Each row, then one of two labels for whether it has a hidden trait; a new part has new ones:
(in the rows, 128 means zero)
[129 126 157 126 109 140 111 144 146 147 106  94 136 118 125 162 120 127
 114 170 129 132 134 167 125 137 127 118 129 141 138 133 129 114 105 120
  95 168 193 115 159 122 129 116 120 103 130  53 152] : D
[125 115 162 124 125 137 151 113 126  91  94 138 121 114 129 142 152 101
 135  73 144 131 113 115 170 128 184 113 119 130 149 121 136 176  81 168
 183 169 140 120 123 128  96 198 142  42 137 245  95] : D
[137 111 143 125 109 147 135 130 149 147 121  88  97 132 123  97 165 151
 136  96 116 130 119 151 135 133 141 117 125 144 238 156 140 129  91 143
 122 132 109 118 144 104 130 132 127 120  87 123 144] : D
[122 141 156 139  90 128 126 171 160 127  98  63 146  82 133 170  74 126
  92 207 129 131 115 152 159 134 142 108 125 161 163 123 126 114  70 101
 102 164 158  88 148 137 134 166 117  65 228  26 152] : D
[130 132 134 133 110 125 146 131 129 108  61 135  98 140 128  86 111 148
 141 126 122 131 119 120 144 131 147 120 129 134 172 121 130 129 127 135
 151 119 155 116 104 125 147 147 129 136 140 206 125] : T
[142 123 128 130 114  81 152 114 129 122 135 133 107 135 129 114 107 134
 116 124 122 131 149 143 108 128 143 117 128 134 177 108 147 138 117 118
 160 119 142 113 109 120 159 140 127 141 126 110 134] : T
[130 108 159 114 124 175 119 118 137 169 133 110 101 171 115 128 121 134
 142 107 128 131 149 220 124 141 129 114 125 138  40 144 137 127 119 140
  85 172 230 137 162  91 157 101 126 157  12  95 152] : D
[130 145 151 110 154 113  99 131 113  83  72 165 131  53 120 167 134 154
 112  69 158 132  85  91 170 104 102 115 143 123 101 189 138 152  74 155
  93 156 188 153  51 147  40 194 130  95 101 194 148] : D
[125 139 127 134 118 156 125 129 124 110 120 152 113 148 127 107 123 149
 151 144 128 131 127  97 141 140  97 126 135 114 150 122 122 114 143 141
 123 136 212 133 102 136 141 111 123 117 170 202 106] : T
[129 120 153 130  91 136 140 146 156 132 112  70 107 110 128 106 122 142
 118 132 118 129 105 151 155 130 162 106 122 160 224 138 135 127  76 124
 146 139 101  99 138 111 132 164 126  89 132  90 163] : D
[129 133 125 133 111 130 133 125 124 111 126 141 110 141 126  97 114 153
 145 123 127 132 129 112 143 143 123 124 134 125 179 118 124 136 135 135
 134 126 188 115  94 134 138 134 125 129 153 194 107] : T
[133 124 106 135  86 124 156 132 125 103 140 132  95 150 125  46 106 168
 149 106 121 131 128  97 152 163 116 113 133 135 241 107 127 139 138 137
 155  81 131 100  72 131 143 182 130 121 161 213 122] : T
[130 118 124 122 110 135 140 113 129 113 106 133 130 103 130 120 177 120
 109  63 136 131 120  99 158 113 163 125 121 139 179 163 133 168  98 133
 149 133 151 117 102 125 125 162 133 109 114 158  86] : D
[133 115 156 118 119 168 120 123 135 166 123 105 113 158 119 135 128 130
 132 123 132 131 150 197  91 146 123 117 131 130  64 138 134 123 116 138
  83 175 186 134 165 100 144 100 124 152  55  68 141] : D
[147 122 146 116 137 149 109 120 133 157 105 133 142 142 121 152 216 141
 123 129 128 134 142 108  90 132  67 141 135 106 177 149 130  89 114 139
  78 164 238 141 157 116  80  37 119 124 118  78 107] : D
[142 143 133 135 101 117 116 151 155 118  82  91 166  78 131 142 203 145
  95 155 121 133 110  58 134 123  96 133 129 129 255 135 127  91  81 112
 102 138 201 105 139 139  71 108 115  50 255  19 121] : D
[132 138 132 113 135 106  96 129 119  88  87 150 128  51 122 127 151 163
 102  51 145 131  66  86 177  99 118 119 139 139 156 210 140 150  66 140
  97 124 156 141  37 140  61 208 129 138  99 173 141] : D
[131 136 146 113 143 119 114 129 118  79  75 150 126  67 121 134 151 149
 112  63 146 132  84  86 175 105 130 111 135 130 132 149 140 153  69 155
 121 152 156 136  54 142  59 212 134 101  97 201 142] : D
[151 109 116 130  99  43 191 119 135 105 146 108  77 122 133  76  93 143
 107  96 109 127 146 157 114 127 175 110 119 155 251 107 148 165 100 111
 205  88  52  94  91 105 187 184 134 147  87 105 166] : T
[131 115 161 118 117 171 119 126 143 160 127  93 106 160 115 132 125 131
 138 119 127 132 141 195 118 139 130 116 129 141  79 141 136 127 107 136
  92 166 176 126 165  98 146 108 125 144  52  97 146] : D

[110 129 217 156 133 122 128 140 126 126 106 149 151 143 184 149 180 137
 134 165  99  73 101  88 133 157 140 135 138 119 118 125 139 125 138 137
 120  53 142 129 110 158 203 138 114 147 146 116 118 112 135  87 161  94
 198 107 143  47 138 131 128 109 106 106 127 111 118 125  97  77 143 137
 187 128 140  82 148] : Q673
[146 125  31  97 129 133 176 124 123 133 131  72 125 149 132  99 128 121
 117 127 174 139 164 171 121 126 110 135 128 166 137 139 120 131 111 139
 146 149 128 131 133  77  75 138 137  78 114 128 100 122 111 135 118 155
  88 145 102 189 134 111 107 132 130 105 107 149 164 122 139 186 100 126
  85 123 101 168 126] : Q613
[125 128 137 169 142 125 149 135 131 125 123 133 118 153 147 148 168 134
 134 132 140  83 173 131 130 103 203 141 140 120 122 157 147 128 114 127
 128 138  73 131 129 159 129 106 100  79 139 127 106 136 122 121 156  92
 172 155  89 138 137 134 135 132 136 110 103 154 156 116  81 133 186 154
 122 141 130 117 130] : Q673
[109 123 133 111  98 135 109 113 127 106 123 157 145 121 126 128 106 133
 104 117 100 147 109 121 130 166  44 136 117  94 124  99 114 137 157 177
 131  65 186 127 116 103 145 176 131 205 118 100 121 120 158 112 105 125
  56  75 168 102 149 122 149 116 122 159 123 121 130 139 180  67  24  99
 121 113 140 109 195] : Q613
[143 134  97  94 128 139 138 125 129 126 125 101 135 121 152  97 143 120
 113 128 117 130 126 146 125 161  37 125 142 162 145 108 111 128 104 131
 148 104 175 131 112  81 124 149 150 145 127 112 103  91 132 110 117 163
  60 101 105 130 114 112 100 129 113  91 110 145 120 121 164 173  53 127
 121 116 121 147 132] : Q673
[140 134 140 155 148 145  54 157 155 114 146 157 118  95  86 156 134 132
 130  91  56 137 124  95 155  99  87 118 155  78 137 121 122 134  96 148
 138  97 125 130 141 128  98 143 131 180 160  78 110 124 144 137 135 122
  77  89  78 101 107 140 141 152 123 125 115 117 128 121 167 125 144 152
 146 131 150 101 141] : Q613
[ 90 127  85  36 128  89 219 120 101 125 112 101 120 114  90  90 143 151
 158 152 205 157 138 117  88 184 104  87 115 209 185 100 130 126 151 173
 113  57 167 123 146 126 175 111 134 144  90  79 112 145 100 100 110 138
 129 133 174  98 116 119  94 117 149 102 132 112 164 132 159 163  54 109
  84 130 115 182  60] : Q673
[102 121  92  93  99 118  75 126 131 114 142 169  89  83  30 109  70 144
 154  97 130 179  69  94 144 146  40  76 158 124 162 111 130 148 231 212
 119  63 182 128 148 100 145 124 100 150 131  72 102 148 179 129  87 126
   1  79 100 110  74 133 111 117 168  86  64 149 243 113 171 181   1 138
 180 123 157 137  76] : Q613
[153 131 121 139 139 160  66 145 158 106 148 140 136 116 114 158 129 120
  98  87  40 139 159 128 151  93  94 146 135  54 117 121 113 134  65 137
 150 128 122 132 129 102  59 171 147 185 154  88 114 115 135 141 131 131
  79  93  94 153 143 133 161 159 112 165 128 119 111 133 181  87 159 130
 110 126 136  99 202] : Q613
[139 122  91 172  67 140  88 112 144 107 132 132 133 133 132 115 110 123
  98 123 124 117 156 149 141 111 122 146 133  78  96 144 132 143 200 183
 135 151 127 135 113 116 117 159 106 100 131 132 118 132 166 126 119 100
  80 118  95 192 142 129 137 118 141 156  83 171 189 123 106 112  72 119
 131 122 131 108 171] : Q673
[132 137 165 203  98 145  80 104 142 104 127 185 111  92 115 130  89 115
  99  92  88 128 134 138 124 115 134 142 134  66 105 108 128 128 143 103
 127 205 136 132 102 146 138 114 114 155 129 160 145 116 172 130 116 128
 105 105 105 149 106 136 161 133 143 156 114 181  59 125 116 133 120 130
 130 127 166  98 159] : Q613
[165 139 159 151 113 134  72 154 145 148 128 105 146 107 182 106 185 115
 138 164  86  82  99 108 146 121 114 117 162 147 115 139 128 123 153 107
 133 125 147 134 116 139 159 129 136  93 170 132 144  97 136 115 150 125
 197 135  62 118  87 133  74 117 108  87 116 133 128 113  81 173 161 152
 206 130 129 117  73] : Q673
[101 120 172 132 146 137 153 117 108 125 106 150 142 177 171 147 125 133
 117 135 123 108  75 124 136 187  67 149 137 129 123 104 121 133 127 145
 132  37 176 125 104  96 164 161 116 169 125 135  88  99 146  97 130 131
  49  87 163  64 154 113 145 107 111  91 116 124 136 126 155  89  15 125
 150 109 139  99 193] : Q673

[128 134 135 131 127 128 136 120 132 132 123  81 128 102 106 123 168 128
 138 130 115 109 151 128 138 127 105 124 111 123 126 105 132 127 112 136
 128 131 100 136 125  95 121 134 131 129 132 156 132 122 213 128 130 123
 131 145 137 129 126 119 129 125 121 156 120 127 134 127 127 122 147 131
 136 127 130 130 131 128 173 132 104 124 130 153 128 133  86 131 115 128
 128 111 145 125 142 128 120 125 161 127  95 122 113 124 127 125 101 110
 107 120 133 125 135 150 128 110 137 135 126 123 160 124 107 136 128 129
 124 128 128 134 127 123 130 128 128] : L
[133  96 118 131 129 128 143 118 148 149 129 126 123 135 165 105  55 127
 133 130 110 131 147 142 161 128 135 131 216 130 124 161 136 124  73 155
 122 129 255 146 175 177 120 126 122 120 125  94  70 119  71 133 129 124
 133 107 138  95 124 140  52 132 172  69 134 151 155 121 116 200 170 129
 174 165 109 137 164 129  65 133 130 124 123 125 140 138  37 132 121 126
 104 165 106 124 104 137 138 120  83 113 130 138 152 122 121 122 100 128
 109  91 136 116 134 123 106 131 138 121 122 129  21 132 142 128 136 133
 126 127 142 145 120 122 130 131 132] : L
[131  56 154 138 143 129 144 121 136 135 123 121 126 144 138 109 138 127
 144 129 109 132  97 125  84 127 154 120 126 129 123 145 133 130  91 122
 124 129  40 142 136 105 112 134 118 121 130 177 110 111 118 134 129 120
 131 168 103  97 123 119 145 123 117 147 132 142 144 123 115 135 150 131
 138 146 135 132 112 130 129 136 122 121 129 127 130 128 126 133 118 129
 132 113 111 126 138 134 111 122 116 119  67 118 132 122 123 117 104 121
 124 158 134 119 139 156 128 122 167 135 121 121 151 127 109 125 128 131
 124 127 138 137 122 132 132 130 134] : J
[119 147 103 112 125 131 131 137 137 122 137 255 127 136 155 121 161 127
 143 136 130 138 122 129 200 123 133 168 180 142 121 124 130 120 122 118
 112 137 187 140 149 183 117 133 136 138 127  96 105  67  99 123 137 135
 122  74 136 199 128 146 109 143 141 126 138 135 119 131 134 160 150 130
 143 100 135 134 159 124 100 123 140 130 137  80 141 130 160 135 135 129
 109 153  72 123 137 125 144 128 129 134 140 120 166 123 134 131 143 136
 140  46 133 127 150 104 120 170  98 126 137 124 209 112 132 127 122 125
 131 134 125 137 140 115 129 132 136] : L
[133  50 164 132 140 125 138 112 142 129 117 147 123 143 170 111 119 126
 144 129 114 173 187 127 178 129 106 116 101 110 121 194 131 125 115 119
 130 126   1 132  99  88 124 135 142 114 125 172 114 102  16 135 129 121
 131 195 103  98 124 114 148 127 110  80 122 130  99 107 111 140  91 136
 183 224 129 130  62 129 138 131 138 119 126 140 120 121 239 131 119 130
  93 120 112 126 117 132  83 122 100 115  64 137 153 122 125 120  97 144
 130 132 132 121 138 221 136 156 161 129 124 126  54 119  97 124 132 132
 116 128 140 135 126 124 137 130 141] : J
[131  31 177 141 150 130 140 122 134 129 117 101 126 166 142 114 156 126
 142 129 114 135  80 123  75 128 142 108 103 134 123 158 130 130 118 123
 127 126   1 135 136  64 111 134 108 121 133 218 104 110  90 138 127 118
 131 203  76 117 125 109 181 121 106 158 126 151 149 123 111 111 147 132
 135 173 144 127  82 130 131 134 124 119 129 140 122 114 148 133 120 130
 130  91 113 127 150 135  93 125 114 124   1 107 118 125 124 116  98 127
 145 164 131 123 138 201 138 143 177 138 122 122 113 132  80 133 123 135
 121 126 136 132 123 145 130 129 130] : J
[135  57 120 133 124 127 130 124 104 147 118  54 128  82  72 123  67 129
 123 124 121 128 112 111   1 131 206  53 140 111 130 212 131 134 102 101
 132 123 126  89 110 166 140 136 138 125 115  76 132 200 138 121 125 118
 131 150 160 109 127 140 141 119 121 127 133  72  99 124 130 121 169 130
  55  57 114 132  79 130 112 131 129 123 119  99 132 172 218 129 130 125
 203  91 154 127  78 127 154 126  90 117 255 137 112 128 122 125 110  95
 100 187 127 119 125  49 117  13 166 137 122 118 255 135 179  87 132 122
 137 127 132 130 124  99 145 130 132] : L
[137 106 125 150 121 123 144 108 130 141 119  13 127 103 101 108 217 131
 128 119 110 118 241 120  19 131  94 122 137  99 129  96 139 138  74 117
 138 128 107 140 120 106 139 139 133 114 121 124  49 137 160 130 124 112
 141 146 144  41 123 121 124 116 104 177 121  93 140 126 115  99 122 127
 154 185 117 134 106 133 189 145  80 117 111 114 130 165 116 119 112 127
 170 105 217 129 119 128 127 127 204  97 118 137 102 126 113 123  66  74
  72 185 133 112 116 110 128 106 179 130 111 122 106 159 117  93 143 116
 124 124 145 134 104 127 128 128 126] : L

[142 130 130 150 133 128 123 134 128 123 130 112 122 139 133 145 150 122
 130 125 118  94 121 139 100 141 130 126 137 138 122  93] : <40>
[168  91 119 154 132  90 142 189  96 116  82 126 159 138 122 148  78 146
 135 156 108 155 169 126 161 126 150 135 115 112 141 147] : <40>
[125 168 188 133 132 138 181 155 109 157 116 110 114 114 109  76 153 128
 180 155 113 123 131 163 158 123 104  76 131 183 141  90] : <40>
[149  39  84 148 121 109  93 144 108 104 132 155 164 140 119 159  18 128
  96 140 128 181 157 104 136  98 192 165 107 116  84 198] : <40>
[134 133  69  60 119  92 121 107 139 114  87 146 122 118 149 156  89 165
 113  73 152 141 166  80 117 148  61 176 120  60 164 202] : <40>
[137  55 132 153 130 142  97 132 128 103 164 122 127 181 143 160 101  88
  71 136 130  99  85 139 115 126 212 159 146 142  63  86] : <40>
[172  97 119 166 133  95 143 186 105  98 119 120 147 164 137 162  86 121
 132 159 101 119 131 152 152 129 129 112 121 129 134 105] : <40>
[125 196 156  98 130 143 180 114 142 156 116 109  85 141 142  98 163 135
 141 113 129  85 118 139 121 144  74  99 152 143 154  87] : <44>
[128 153 153 129 133 149 162 127 134 138 152 115  78 170 152  88 145  99
 126 135 119  70  83 160 133 132 141  93 156 178 106  59] : <40>
[113 166 119 109 140 171 131 103 147 127 156 110  90 159 153 123 165 125
 124 107 138  59  93 127 105 152 153 126 169 126 134  89] : <40>
[171  51  78 156 131  92  75 165 107  93 114 145 159 145 129 179  70 128
  99 132 126 167 156 112 132 120 161 161 109  92 122 161] : <40>
[138 155 174 129 123 119 186 145 117 157 112 123 119 143 117  67  90 127
 148 153 107 129 135 177 154 116 100  95 118 182 123 126] : <40>
[104 120 113 106 118 156  90  63 137 125 170 157 143 122 125 137 128 120
  94 127 160 143 110 102  84 117 164 165 126 127  85 165] : <44>
[ 88 128  81  84 118 142  88  56 163 132 140 150 129  91 140 156 163 148
 106  73 174 143 129  71  94 143 106 170 135  90 137 193] : <40>
[117  87 116 185 125 151  71 106 130 114 173 119 146 148 122 156 131 100
  88 136 156 134  95 120 120 107 198 149 140 147  70 114] : <40>
[144 102 125 182 135  89 121 198 103  93  99 113 155 153 126 160 111 124
 134 157  97 130 145 156 158 139 134 113 123 115 149 117] : <40>
[127 165 148 101 122 143 164  99 131 155 137 121  97 165 129  72 111 117
 128 138 109 120 111 142 136 118 103 105 134 186 101 108] : <40>
[115 155 137 113 126 155 138  90 147 138 156 118  93 153 147 114 144 111
 106 113 152  69  87 127 107 145 121 133 158 131 110  90] : <40>
[138 144 146 102 111 114 185 116 124 158 101 149 130 115 115  55  87 143
 142 142 124 164 164 122 145 101  65 125 103 162 110 180] : <44>
[114 197 116  62 130 145 156  78 156 147 123 127  82 128 152 102 151 137
 131  77 154 111 119 104 110 146  58 137 144 106 156 135] : <40>
[124 161 151 131 126 137 152 117 117 144 134 117 119 104 126 107 159 130
 144 126 136 116 129 134 136 138  99 111 140 134 149 101] : <40>
[118 188 108  61 131 122 178 105 167 141 119 126  82 122 152  94 144 155
 148  79 128  97 136 120 122 151  28 135 146 108 185 144] : <40>
[167  79 155 188 125 113 127 180 103 109 142 130 152 168 111 125  68 102
 129 184  98 153 121 166 159  99 207 115 110 165  67 115] : <44>
[155 179  90 102 134  96 127 172 133 103  89 136 129 135 147 161  85 143
 135  95 124 133 163 115 130 143  91 139 126  69 168 154] : <44>
[143  78 136 158 130 138 118 150 104  99 146 121 130 185 134 149  83  94
  91 149 111 104  94 150 138 116 209 133 122 159  74  99] : <40>
[161  64 108 149 129  96 113 144 114  88 124 124 151 159 141 178  73 110
 105 139 121 129 125 131 145 132 188 145 127 123 100 125] : <44>
[103 137 111  95 129 158 107  77 164 127 142 133 103 117 141 137 151 125
  99  90 165 127 106 101  95 138 126 178 147 117 120 136] : <40>
[171 156 164 131 129  88 204 189 100 143  76 114 128 143 117  98 107 143
 179 157  79 145 158 175 153 133  97  82 105 153 162 117] : <40>
[135 135 109  76 125 139 142 105 145 124 144 130  97 178 156 135  87 119
  96 111 150  78 107 124 114 145 104 158 141 130 110 113] : <40>
[128 128 160 162 137 161 131 131 138 128 163  99 102 160 139 141 168  97
 120 138 130  72  77 154 119 143 161 103 162 140 109  45] : <44>
[129 191 156  80 132 139 187 103 147 147 114 111  98 155 151  86 145 126
 150 110 118  72 114 145 127 146  79 109 142 152 137  80] : <44>
[100 132 164 148 123 182 129  77 136 150 192 134 120 161 113  85 156  93
 110 135 143 112  81 139 117 116 182 118 131 189  62  90] : <44>
[135  68 158 193 123 127 117 158  81 142 144 144 163 142  89  97  86 108
 123 196 105 182 131 149 148  79 213 102  94 197  47 125] : <44>
[129  88 107 150 131 135  84 123 136 103 147 130 140 164 133 178 121 113
  93 124 130 116  95 129 121 125 198 141 140 109 105 115] : <40>
[126  39  95 138 101 126  86 174 107 122 141 190 185 116  93 128  31 124
  86 134 135 221 151  98 126  72 188 192  89 148  58 222] : <40>
[129  98 137 137 123 127 114 135 122 114 156 130 126 157 127 119  91 108
 103 149 133 105 104 143 126 108 186 137 122 159  88 112] : <40>
[154 163 169 110 137 112 201 150 125 147  86 101  96 165 143  99 133 133
 167 142  95  86 131 176 157 142  80  61 131 160 152  72] : <44>
[102 116 126  97 114 167 110  73 151 136 172 158 116 141 132 113 136 113
  89 108 165 117 104 108  99 120 172 159 153 142  69 144] : <40>
[140 123 167 169 133 133 144 152 121 111 141  96 122 166 141 148 130  97
 126 149  98  76 102 157 143 138 173  93 157 157 101  43] : <40>
[ 99  78 146 140 118 155 120  78 123 142 165 159  98 137 101  95  97 108
 102 151 149 154 121 119 124  93 178 147 106 160  58 139] : <40>
[175  71 161 198 129 101 155 215  80 101 126 105 135 195 125 130  63  96
 125 186  87 104 114 176 167 115 193 103 119 180  80  78] : <44>
[172  95 110 166 138  81 114 191 109  95  84 125 169 115 116 186 119 155
 147 147 102 173 170 126 145 130 128 121 107  80 176 148] : <40>
[176  91 120 153 135  76 146 196 105  99  75 127 137 167 133 157  54 131
 132 142  88 145 161 147 159 127 137 137 127 126 146 140] : <40>
[135 172 163 114 136 145 173 117 140 132 133 106  72 194 158 123 135 106
 124 143 116  50  88 153 122 153 110 108 155 163 117  56] : <40>
[103 128  77  58 116 153 113  74 157 130 157 157 109 133 152 123 106 132
  94  74 170 132 135  89 106 137 113 178 137 111  97 184] : <40>
